Below is a small trained network, with its code and all its weights. Each question gives an input and a class and asks what happens when units are switched off, that is, made to give their printed mean instead of their output.

import numpy as np


def w(rows, s, z=0):
    codes = np.array(rows[::2]) - 128.0
    scale = np.full(codes.shape[1], s)
    scale[-1] = z or s
    return codes * scale


def norm(h):
    return h / np.sqrt((h * h).mean(-1, keepdims=True) + 1e-5)


def f(y):
    return np.maximum(y, 0)


def log_softmax(a):
    a = a - a.max(-1, keepdims=True)
    return a - np.log(np.exp(a).sum(-1, keepdims=True))


def net(x, mask):
    res = np.array(x, float).reshape(1, 8) / 4 @ E
    u = 0
    for l in range(3):
        y = f(norm(res) @ A[l][:, :-1].T + A[l][:, -1])
        res = res + np.where(mask[u : u + 7], y, B[l][:, -1]) @ B[l][:, :-1]
        u += 7
    return log_softmax(norm(res)[-1] @ U[:, :-1].T + U[:, -1])


A, B = {}, {}
E = w([
[93,114,111,128,86],'x0',
[220,114,58,152,50],'x1',
[101,113,113,123,92],'x2',
[114,129,134,147,115],'x3',
[119,86,254,88,96],'x4',
[132,131,133,129,133],'x5',
[149,134,139,134,153],'x6',
[143,8,43,128,125],'x7',
],0.0052)
A[0] = w([
[168,107,41,139,143,205],'0.n0',
[144,65,80,134,81,145],'0.n1',
[171,87,144,208,124,100],'0.n2',
[154,123,100,114,132,195],'0.n3',
[92,249,63,108,153,89],'0.n4',
[65,1,105,92,249,183],'0.n5',
[190,115,37,114,126,247],'0.n6',
],0.0064,0.0012)
B[0] = w([
[144,3,185,134,136,224],'0.n0',
[87,146,136,154,191,210],'0.n1',
[98,129,65,95,112,163],'0.n2',
[147,157,144,204,111,167],'0.n3',
[137,217,130,151,48,207],'0.n4',
[187,211,167,207,25,253],'0.n5',
[121,50,161,173,155,238],'0.n6',
],0.0065,0.0044)
A[1] = w([
[160,112,50,137,118,149],'1.n0',
[203,66,196,119,69,20],'1.n1',
[107,106,132,193,183,133],'1.n2',
[74,136,177,2,140,182],'1.n3',
[78,69,157,167,106,93],'1.n4',
[132,134,232,93,93,132],'1.n5',
[136,62,174,66,33,8],'1.n6',
],0.0082,0.0017)
B[1] = w([
[115,59,198,124,121,175],'1.n0',
[151,254,88,99,136,244],'1.n1',
[163,152,118,143,78,178],'1.n2',
[150,66,145,162,145,191],'1.n3',
[197,163,97,105,165,211],'1.n4',
[54,112,113,184,191,254],'1.n5',
[128,157,111,113,116,209],'1.n6',
],0.0071,0.0054)
A[2] = w([
[150,175,114,134,179,100],'2.n0',
[80,183,186,106,142,247],'2.n1',
[104,154,96,169,160,100],'2.n2',
[1,121,159,15,18,111],'2.n3',
[73,92,129,101,17,27],'2.n4',
[168,176,138,172,116,168],'2.n5',
[122,168,142,184,71,133],'2.n6',
],0.0071,0.0014)
B[2] = w([
[93,172,1,83,108,182],'2.n0',
[117,76,102,115,178,238],'2.n1',
[181,139,85,87,113,179],'2.n2',
[107,134,125,115,165,154],'2.n3',
[151,137,130,112,84,143],'2.n4',
[100,165,159,55,102,255],'2.n5',
[114,166,66,73,78,245],'2.n6',
],0.0085,0.005)
U = w([
[89,251,130,74,160,79],'0',
[255,206,122,139,35,60],'1',
[135,14,204,194,229,253],'2',
],0.0081,0.0036)

Each question gives the input, the list of numbers given to net, and the class t.
The units are the neurons (one row each of A and B). Each row of codes is followed by its name. A weight is (code - 128) times the scale printed after its matrix; where a second scale follows, it is the last column's (A, B and U).
mask holds one flag per neuron, layer by layer. A switched-off neuron (its flag False) gives its mean, the last column of its row in B, instead of its output. The means were averaged over made-up inputs and are rounded, as every weight is.
A unit's drop is (log p(t) with every unit on - log p(t) with that unit switched off) / (log p(t) with every unit on - log p(t) with every unit switched off).
The circuit of an input: a set's keep is (log p(t) with only the set's units on - log p(t) with every unit switched off) / (log p(t) with every unit on - log p(t) with every unit switched off). Starting from the 12 units with the biggest drops (on a tie, the unit counted first), units are removed one at a time, each time the one whose removal leaves the highest keep (on an exact tie, the one counted first), for as long as the keep stays at least 0.8.
circuit, biggest first: the units of the circuit, biggest drop first
top k neurons: the k neurons with the biggest drops, biggest first
top k neurons in layer l: the k neurons of layer l with the biggest drops, biggest first
drop of u: that unit's drop, to one decimal
input [-2,-1,-1,-7,5,1,3,8], class 0: circuit, biggest first -> (1.n1)
input [7,3,6,3,-1,8,-3,1], class 2: top 4 neurons -> (0.n5; 1.n1; 0.n1; 0.n4)
input [6,6,-2,0,4,-3,2,-5], class 0: circuit, biggest first -> (0.n5; 1.n5)
input [1,5,5,6,1,-1,4,-4], class 0: circuit, biggest first -> (0.n5; 2.n5)
input [1,8,-3,7,2,-8,3,-2], class 0: circuit, biggest first -> (1.n1; 0.n5)
input [0,0,-1,-4,7,3,-8,-2], class 2: top 2 neurons -> (0.n5; 1.n3)
input [6,-8,-7,4,-8,2,2,8], class 1: circuit, biggest first -> (0.n5; 1.n5)
input [-1,5,6,-4,-8,1,8,1], class 2: top 2 neurons in layer 0 -> (0.n5; 0.n0)
input [8,2,6,1,-1,-5,-8,6], class 2: top 2 neurons -> (0.n1; 0.n4)
input [-2,0,-5,0,6,1,1,8], class 0: top 2 neurons in layer 2 -> (2.n5; 2.n0)
input [-1,-8,8,5,-2,2,-7,1], class 1: top 2 neurons -> (0.n5; 2.n6)
input [-5,-8,-8,1,-1,-4,8,5], class 1: top 2 neurons -> (0.n5; 1.n2)
input [3,-7,-5,8,-2,-1,8,1], class 1: drop of 2.n2 -> 0.1
input [-7,-7,-6,-7,-3,0,5,6], class 1: circuit, biggest first -> (0.n5)
input [1,-7,7,5,8,8,0,7], class 0: drop of 0.n4 -> 0.0
input [-4,-2,-2,2,8,-6,-7,-2], class 2: drop of 1.n3 -> 0.2
